Below are the code and all the weights of a small trained network. Each question names an input and a class and asks about switching units off, where a switched-off unit gives its printed mean instead of its output.

import numpy as np


def w(rows, s, z=0):
    codes = np.array(rows[::2]) - 128.0
    scale = np.full(codes.shape[1], s)
    scale[-1] = z or s
    return codes * scale


def f(y):
    return y / 2 * (1 + np.tanh(0.7978845608 * (y + 0.044715 * y**3)))


def log_softmax(a):
    a = a - a.max(-1, keepdims=True)
    return a - np.log(np.exp(a).sum(-1, keepdims=True))


def net(x, mask):
    res = np.array(x, float).reshape(1, 4) / 4 @ E
    y = f(res @ A[0][:, :-1].T + A[0][:, -1])
    res = res + np.where(mask, y, B[0][:, -1]) @ B[0][:, :-1]
    return log_softmax(res[-1] @ U[:, :-1].T + U[:, -1])


A, B = {}, {}
E = w([
[52,235,139,115,1,192],'x0',
[69,72,70,4,65,35],'x1',
[131,187,133,83,171,154],'x2',
[216,12,233,31,17,225],'x3',
],0.0097)
A[0] = w([
[84,179,108,156,63,166,241],'n1',
[70,143,26,117,124,111,58],'n2',
[109,181,99,234,153,124,176],'n3',
[155,171,67,162,168,83,234],'n4',
[184,73,131,64,179,132,210],'n5',
[91,95,148,3,85,98,101],'n6',
[24,139,178,93,107,103,208],'n7',
[200,117,116,110,197,132,221],'n8',
[215,99,80,175,187,107,254],'n9',
[149,93,113,77,104,112,24],'n10',
[172,41,116,130,183,132,241],'n11',
[91,194,185,112,114,170,108],'n12',
[193,130,233,188,115,214,145],'n13',
[63,132,48,110,146,74,190],'n14',
[154,103,176,65,55,156,185],'n15',
[96,143,86,120,137,63,106],'n16',
[117,89,86,84,177,73,195],'n17',
],0.015,0.0062)
B[0] = w([
[156,194,64,191,87,57,226],'n1',
[98,111,141,99,122,60,208],'n2',
[238,139,64,193,203,127,241],'n3',
[115,122,62,158,178,115,233],'n4',
[115,97,221,111,130,134,214],'n5',
[213,77,129,119,81,159,242],'n6',
[150,129,25,101,123,82,206],'n7',
[120,61,211,157,201,150,199],'n8',
[112,67,184,118,203,219,228],'n9',
[204,107,121,114,110,164,170],'n10',
[128,108,218,123,179,131,223],'n11',
[137,133,72,157,100,124,182],'n12',
[10,206,136,129,84,174,233],'n13',
[96,109,85,52,169,48,245],'n14',
[151,125,136,148,51,183,249],'n15',
[103,128,158,72,156,91,202],'n16',
[154,61,173,35,179,84,216],'n17',
],0.012,0.019)
U = w([
[127,75,135,194,245,173,160],'0',
[163,167,53,222,150,121,41],'1',
[42,79,210,133,142,219,105],'2',
[43,148,96,164,41,185,253],'3',
[75,44,154,29,174,87,57],'4',
[94,127,57,58,67,41,141],'5',
[207,40,209,81,116,144,5],'6',
[191,61,73,109,38,156,98],'7',
],0.012,0.0048)

Each question gives the input, the list of numbers given to net, and the class t.
The units are the neurons (one row each of A and B). Each row of codes is followed by its name. A weight is (code - 128) times the scale printed after its matrix; where a second scale follows, it is the last column's (A, B and U).
mask holds one flag per neuron, in row order. A switched-off neuron (its flag False) gives its mean, the last column of its row in B, instead of its output. The means were averaged over made-up inputs and are rounded, as every weight is.
A unit's drop is (log p(t) with every unit on - log p(t) with that unit switched off) / (log p(t) with every unit on - log p(t) with every unit switched off).
The circuit of an input: a set's keep is (log p(t) with only the set's units on - log p(t) with every unit switched off) / (log p(t) with every unit on - log p(t) with every unit switched off). Starting from the 12 units with the biggest drops (on a tie, the unit counted first), units are removed one at a time, each time the one whose removal leaves the highest keep (on an exact tie, the one counted first), for as long as the keep stays at least 0.8.
units of the circuit, in order: the units of the circuit, biggest drop first
most important unit: the unit with the biggest drop
top k neurons: the k neurons with the biggest drops, biggest first
drop of u: that unit's drop, to one decimal
input [-4,-7,2,2], class 2: units of the circuit, in order	[n13]
input [-7,5,8,1], class 6: top 2 neurons	[n6; n13]
input [1,6,4,-6], class 5: top 3 neurons	[n9; n8; n11]
input [3,2,6,0], class 5: top 2 neurons	[n3; n9]
input [0,-8,7,8], class 2: top 2 neurons	[n8; n1]
input [8,4,-4,1], class 7: top 2 neurons	[n6; n15]
input [0,6,7,3], class 6: top 2 neurons	[n1; n5]
input [6,0,-6,-4], class 1: top 2 neurons	[n3; n17]
input [1,-5,-2,7], class 3: top 2 neurons	[n13; n9]
input [3,1,8,-5], class 5: top 2 neurons	[n14; n2]
input [8,0,-4,-7], class 1: top 3 neurons	[n3; n1; n17]
input [2,1,-5,7], class 7: drop of n6	0.4
input [-1,6,-2,1], class 6: drop of n6	0.7
input [2,-7,2,1], class 3: most important unit	n13
input [-8,0,-5,7], class 2: drop of n13	0.4
input [1,-8,4,2], class 3: drop of n13	0.6
